Below are the code and all the weights of a small trained network. Each question names an input and a target symbol and asks about switching units off, where a switched-off unit gives its printed mean instead of its output.

import numpy as np


def w(rows, s, z=0):
    codes = np.array(rows[::2]) - 128.0
    scale = np.full(codes.shape[1], s)
    scale[-1] = z or s
    return codes * scale


def norm(h):
    return h / np.sqrt((h * h).mean(-1, keepdims=True) + 1e-5)


def f(y):
    return np.maximum(y, 0)


def softmax(a):
    e = np.exp(a - a.max(-1, keepdims=True))
    return e / e.sum(-1, keepdims=True)


def log_softmax(a):
    a = a - a.max(-1, keepdims=True)
    return a - np.log(np.exp(a).sum(-1, keepdims=True))


def net(x, mask):
    ids = ['ΛΞΠΨαβεζημτ'.index(c) for c in x.split()]
    T = len(ids)
    res = E[ids] + P[:T]
    u = 0
    for l in range(2):
        q, k, v = (norm(res) @ M[l].T for M in (Q, K, V))
        z = softmax(np.where(np.tri(T) > 0, q @ k.T / 2**0.5, -1e9)) @ v
        res = res + np.where(mask[u], z, O[l][:, -1]) @ O[l][:, :-1]
        u += 1
        y = f(norm(res) @ A[l][:, :-1].T + A[l][:, -1])
        res = res + np.where(mask[u : u + 16], y, B[l][:, -1]) @ B[l][:, :-1]
        u += 16
    return log_softmax(norm(res)[-1] @ U[:, :-1].T + U[:, -1])


Q, K, V, O, A, B = {}, {}, {}, {}, {}, {}
E = w([
[167,18,80,33,151],'Λ',
[181,129,136,99,157],'Ξ',
[199,155,26,25,36],'Π',
[124,151,3,86,167],'Ψ',
[178,140,136,100,157],'α',
[34,63,79,136,108],'β',
[171,46,106,208,136],'ε',
[84,75,122,153,204],'ζ',
[175,193,115,163,92],'η',
[174,108,148,83,82],'μ',
[131,184,148,136,190],'τ',
],0.023)
P = w([
[180,99,14,124,167],'0',
[172,102,43,132,163],'1',
[157,114,65,132,150],'2',
[157,113,94,132,145],'3',
[155,121,118,133,138],'4',
[152,117,140,141,134],'5',
[155,116,163,148,129],'6',
[152,117,184,154,122],'7',
[144,118,202,164,114],'8',
[124,139,233,143,104],'9',
[122,132,255,150,96],'10',
[143,121,217,119,122],'11',
],0.0093)
Q[0] = w([
[5,117,105,63,85],'0.h0',
[170,162,40,65,34],'0.h0',
],0.018)
K[0] = w([
[163,128,2,87,162],'0.h0',
[138,157,131,70,148],'0.h0',
],0.033)
V[0] = w([
[84,70,185,81,248],'0.h0',
[207,55,145,43,57],'0.h0',
],0.014)
O[0] = w([
[155,56,105,126,200,76],'0.h0',
[54,117,215,2,125,252],'0.h0',
],0.0077,0.0046)
A[0] = w([
[109,119,153,147,192,103],'0.n0',
[125,147,161,120,108,108],'0.n1',
[161,202,119,127,151,86],'0.n2',
[159,158,183,113,140,83],'0.n3',
[53,117,128,113,172,113],'0.n4',
[104,221,126,168,161,107],'0.n5',
[213,129,113,119,6,59],'0.n6',
[91,140,71,122,58,253],'0.n7',
[93,201,168,189,244,129],'0.n8',
[197,204,156,107,73,73],'0.n9',
[45,67,104,185,102,182],'0.n10',
[194,159,153,136,111,69],'0.n11',
[145,148,171,150,179,139],'0.n12',
[35,173,129,135,105,115],'0.n13',
[181,118,126,194,44,64],'0.n14',
[75,15,110,108,90,155],'0.n15',
],0.023,0.0062)
B[0] = w([
[138,167,113,142,162,167],'0.n0',
[133,143,94,94,127,177],'0.n1',
[94,173,141,167,135,200],'0.n2',
[86,188,157,94,102,209],'0.n3',
[111,142,58,144,163,178],'0.n4',
[122,130,122,136,224,188],'0.n5',
[208,50,88,128,180,213],'0.n6',
[4,128,66,124,106,226],'0.n7',
[196,63,119,122,191,178],'0.n8',
[138,81,109,152,44,251],'0.n9',
[103,107,159,175,10,184],'0.n10',
[107,162,182,160,111,192],'0.n11',
[148,119,135,172,174,189],'0.n12',
[142,124,167,38,77,178],'0.n13',
[186,213,179,144,112,185],'0.n14',
[57,92,196,186,101,213],'0.n15',
],0.042,0.011)
Q[1] = w([
[168,96,86,180,55],'1.h0',
[122,247,128,251,183],'1.h0',
],0.027)
K[1] = w([
[143,105,49,158,33],'1.h0',
[253,216,165,181,62],'1.h0',
],0.028)
V[1] = w([
[193,209,101,142,65],'1.h0',
[250,172,145,43,82],'1.h0',
],0.015)
O[1] = w([
[165,119,2,147,77,225],'1.h0',
[82,153,31,130,85,2],'1.h0',
],0.0096,0.0061)
A[1] = w([
[80,84,158,70,68,108],'1.n0',
[36,187,22,130,210,2],'1.n1',
[156,116,143,96,253,81],'1.n2',
[114,83,74,54,129,82],'1.n3',
[125,89,67,52,183,153],'1.n4',
[107,75,82,189,100,133],'1.n5',
[100,81,171,137,198,32],'1.n6',
[112,127,160,40,88,82],'1.n7',
[108,115,93,131,191,112],'1.n8',
[68,232,100,144,166,131],'1.n9',
[151,99,131,140,209,59],'1.n10',
[233,154,173,123,186,97],'1.n11',
[131,110,158,166,35,67],'1.n12',
[150,151,165,141,161,44],'1.n13',
[75,187,225,166,109,111],'1.n14',
[92,165,159,18,115,124],'1.n15',
],0.023,0.0082)
B[1] = w([
[154,120,197,151,103,213],'1.n0',
[79,254,135,143,133,223],'1.n1',
[93,131,54,160,142,198],'1.n2',
[100,75,104,114,133,150],'1.n3',
[158,103,92,104,177,164],'1.n4',
[167,176,138,122,98,238],'1.n5',
[81,121,148,118,173,160],'1.n6',
[100,122,128,163,64,173],'1.n7',
[115,154,99,148,118,174],'1.n8',
[104,140,193,90,123,239],'1.n9',
[89,136,93,166,113,171],'1.n10',
[166,114,200,149,111,200],'1.n11',
[120,154,73,160,170,232],'1.n12',
[152,139,139,102,92,158],'1.n13',
[157,126,65,60,136,249],'1.n14',
[76,136,111,201,109,208],'1.n15',
],0.061,0.013)
U = w([
[139,125,126,103,141,76],'Λ',
[99,111,73,90,158,87],'Ξ',
[145,29,58,61,131,213],'Π',
[113,67,172,71,199,255],'Ψ',
[81,249,171,107,170,73],'α',
[205,138,183,18,109,187],'β',
[138,130,61,26,143,128],'ε',
[117,102,109,191,236,163],'ζ',
[215,193,49,150,89,53],'η',
[80,81,158,162,63,158],'μ',
[212,147,241,172,142,97],'τ',
],0.014,0.0065)

Each question gives the input, a string of symbols that net reads in full, and the target symbol t.
The units are the heads (2 rows each of Q, K, V and O) and the neurons (one row each of A and B). Each row of codes is followed by its name. A weight is (code - 128) times the scale printed after its matrix; where a second scale follows, it is the last column's (O, A, B and U).
mask holds one flag per unit, layer by layer, with each layer's heads first. A switched-off unit (its flag False) gives its mean, the last column of its rows in O or B, instead of its output. The means were averaged over made-up inputs and are rounded, as every weight is.
A unit's drop is (log p(t) with every unit on - log p(t) with that unit switched off) / (log p(t) with every unit on - log p(t) with every unit switched off).
The circuit of an input: a set's keep is (log p(t) with only the set's units on - log p(t) with every unit switched off) / (log p(t) with every unit on - log p(t) with every unit switched off). Starting from the 12 units with the biggest drops (on a tie, the unit counted first), units are removed one at a time, each time the one whose removal leaves the highest keep (on an exact tie, the one counted first), for as long as the keep stays at least 0.8.
circuit, biggest first: the units of the circuit, biggest drop first
top k neurons: the k neurons with the biggest drops, biggest first
k most important neurons of layer l: the k neurons of layer l with the biggest drops, biggest first
input ζ μ μ ε α α, target ε: circuit, biggest first : 1.n14; 0.n3
input τ α μ ζ η, target μ: top 2 neurons : 0.n13; 0.n9
input α α ε, target η: circuit, biggest first : 1.n14; 0.n14; 1.n1
input α μ α α η ε α α, target ε: circuit, biggest first : 0.n3; 1.n14
input ζ Λ α α β η α Λ α τ α, target τ: circuit, biggest first : 1.n11; 0.n7; 0.n8
input Π η Π β α β, target μ: top neuron : 1.n0
input α Ξ Ξ Π τ η η α τ α μ, target τ: 2 most important neurons of layer 1 : 1.n0; 1.n2
input α Π Λ η Π α β τ η μ, target τ: top 4 neurons : 1.n0; 0.n6; 0.n7; 0.n13
input α α α α Ψ Π β α ε α Ψ ζ, target ζ: top 2 neurons : 0.n8; 0.n9
input μ Π α η β α α α ε α Λ, target Ψ: top 2 neurons : 0.n14; 0.n9
input α β α α η τ Ψ η, target τ: circuit, biggest first : 0.n14; 1.n11; 0.n6
input α η Ψ β α, target β: top 3 neurons : 0.n7; 0.n6; 0.n10
input α Ψ α Ψ ε Ξ, target ε: top 2 neurons : 1.n14; 0.n3
input α β Ψ ε α Ψ α β Ξ, target β: 2 most important neurons of layer 1 : 1.n14; 1.n11
input Ψ μ α Ψ Λ ε α ζ α, target ζ: top 3 neurons : 0.n9; 1.n2; 0.n10
input μ α Π α ε η Ξ, target η: most important neuron of layer 0 : 0.n9
input η α η Ψ ζ, target η: 2 most important neurons of layer 1 : 1.n5; 1.n9
input α Ξ Ψ α Ψ Ψ α η α η τ Ξ, target τ: 2 most important neurons of layer 0 : 0.n7; 0.n14
input η Ξ β τ α α ε, target η: 2 most important neurons of layer 1 : 1.n14; 1.n12
input η η α η β μ, target μ: most important neuron of layer 1 : 1.n0
input η α β α ζ α Ξ, target ζ: 3 most important neurons of layer 0 : 0.n7; 0.n9; 0.n10
input α Ψ α α Ξ η η α μ η α ζ, target η: 2 most important neurons of layer 0 : 0.n10; 0.n6
